Two labels a row:
[ 14   6 -14  -2  59  25  28  13 -29  -1  40 -21  17  26  24 -29 -22   2
  -8   4  15   3  -3   3  11] => j619 (68)
[ 37   5 -17 -10  90  14  37  15 -39   8  56 -35  19  26  -2 -22 -33  21
 -13  29  15  -9   9 -21   9] => j619 (68)
[  2   3  -8  -8  42  -2  27   4 -26   7  24 -19  15  24  31 -18 -32  19
 -16  69   7 -10   9  -5  15] => j341 (68)
[  1  -3  -6  -1  46  11  34   1 -28   0  14 -12   8  16  24 -32 -17   6
  -2  18   2  -2  -7  -4  24] => j619 (68)
[-14   3 -12   1  15  28  21  -5  -7 -14   3 -10   3  12   7 -36  -3   4
  -9 -23  16  12  13  -6  27] => j619 (68)
[ 16  -8  14  13  80  10  30  31 -37  24 -11 -33 -11  25   0 -42   6   5
   7 -51 -15  -8 -23 -13   2] => j609 (68)
[  7  -4   9   7  54   5  13   5 -32  24  -4 -16   5  13   4 -31  -5  16
  15 -32  -7  -7  -6  -5  -4] => j609 (68)
[-12 -24  -7  11  18  -9  34  14 -29   2   3  11  10  10 -10   0 -22  11
  27  65  27   9 -16   5   9] => j619 (68)
[-31 -11  -2  18  35 -10  22  -1 -49  13   3 -14  20  48  27 -30 -29  21
  21  77  25  24  -4  -6  27] => j619 (68)
[ 17   6 -10 -11  50  10  23  16 -29  11  36 -26  11  18  17 -11 -25  25
 -14  40   0 -16   6  -9   2] => j619 (66)
[ 25   8 -11   7  61 -16 -17  -5 -25  28  45 -52  15  25  11   2 -32  27
   6  26  19   2  17 -29 -28] => j770 (66)
[ 10   8  -4   6  90  23  31  18 -50   2  17 -31  15  18   8 -37 -10  14
   6  31   1  -5  -9  -6  21] => j619 (68)
[ 65  14 -27  -8 109  -8  17   8 -27  24  26 -81  17  41 -27 -32 -22  24
 -47 -20  13   2   4 -51 -13] => j609 (68)
[ -2 -10 -20   6  31  15  46  23 -24  -1  34   1   8  18  11  -8 -24   7
   5  43  21  14 -18   3 -14] => j619 (66)
[ 31   8  12   6  78   5 -11  -5 -35  40  32 -51   5  25  21 -25 -19   3
  15 -47 -15  -7  -1  -5 -15] => j770 (68)
[-10 -21  -2  10   7  -7  16   2  -7   2   4  12  10   3  -6   6 -44  -1
  26  45  20  10 -13   7   2] => j619 (68)
[ 29  14 -13 -14 103 -10  29   5 -39  17  30 -55  25  29   6 -34 -32  41
 -21  64   7 -19  26 -39  21] => j341 (68)
[ 35  -2  -1  -5  58 -14   8  23 -19  28 -16 -36 -12  22  -1 -17   8  12
 -40 -16 -18  -9 -14 -29 -20] => j609 (66)
[ 21   1   0  -5  29  -2  16   0   2   5  -6 -21 -13   6 -20 -24   4  -2
 -10 -58  -7 -11  -2 -15   4] => j609 (68)
[-23  -5   6  13   5 -13  17   1 -18   2 -12   0  11   7   4 -10 -17  -2
  19  55  12   4  -2   3  25] => j619 (68)
[-11  -4   7  13  50 -11  22  13 -39  10 -22  -7  12   9  -7 -14 -11  10
  21  77   6   2 -14  -6  28] => j341 (68)
[-10   4 -14   8  42  34  47  19 -41  -9  50   7  22   2  38 -17 -33  -1
  20  53  14  35 -15  25  15] => j619 (68)
[ -8  -9  20  18  73  15  47  37 -62  10 -19 -15  15  31  37 -56   2  10
  14   8 -25  -5 -31   6  22] => j619 (68)
[ -7   1 -10   2  42   8  36  12 -30  -3  26  -9  11   2  10 -17 -24  12
   7  43  11  -7   7  -5  14] => j619 (68)
[-28  -5   6  -1 -15  14  17  15 -20   6   9  21   1   0  56  -3  -9  14
   5  34 -16 -21   6  14   9] => j341 (66)
[ 47  14 -11   2  91   5  -4   9 -39  25  54 -61  18  28   8  -6 -32  15
  -6  19  13   1   5 -16 -19] => j770 (66)
[ 33  -8  -4   8  92   1  24  27 -39  34  12 -43  -4  24  -8 -41  -5  16
  -4 -51 -17 -17 -20 -17 -27] => j609 (68)
[ 42   3 -16  -5  60 -15   0   5 -15  31  17 -56   3  32  -2 -23 -19  16
 -29 -20  16   1   9 -33 -20] => j609 (66)
[  6   8 -10  -5  71  27  52  23 -42  -4   7 -22  12  27  36 -48 -18  21
 -31  34  -5 -10   0  -8  36] => j619 (68)
[-10  -9 -13  -1   5 -21  50  29 -23 -10 -11  20   9   8   8  -5 -11  15
 -29 104   4  -5 -15  -6  16] => j619 (66)
[  0   3   1   7  57  -4  28   9 -43  10  -6 -25  18  18  17 -28 -20  19
   7  60  -2  -1  -1 -15  28] => j341 (68)
[ 41  14   6  -5  74  -7   6   4 -19   8  -3 -65   0  18 -12 -36   6  13
 -27 -54  -9  -8   0 -35  -3] => j609 (68)
[ -1   7   4  -4  36  32  40  12 -25 -19  20  10  18   7  31 -30 -11  -4
   0  -9 -10 -11 -10  18  28] => j619 (68)
[ 37  -2  -4   0  76 -18  11  -1 -20  23  -3 -51  -5  28 -17 -35 -13   8
 -10 -57   5   6  -5 -36  -5] => j609 (68)
[ 37  -1  -3   2  91   8  29  33 -46  40  17 -47  -7  29   2 -23 -14  32
 -13   2  -9 -20 -15 -37 -26] => j609 (66)
[ 27  10  -3   5  78 -11 -17 -20 -30  30  48 -51  12  27   8 -11 -32  11
  21  -9  15  -2  19 -25 -17] => j770 (68)
[ 50   7  -2   8 109   2  -3   3 -54  39  44 -68   7  39  14 -26 -30   4
  21 -42   5   2  -3 -13  -9] => j770 (68)
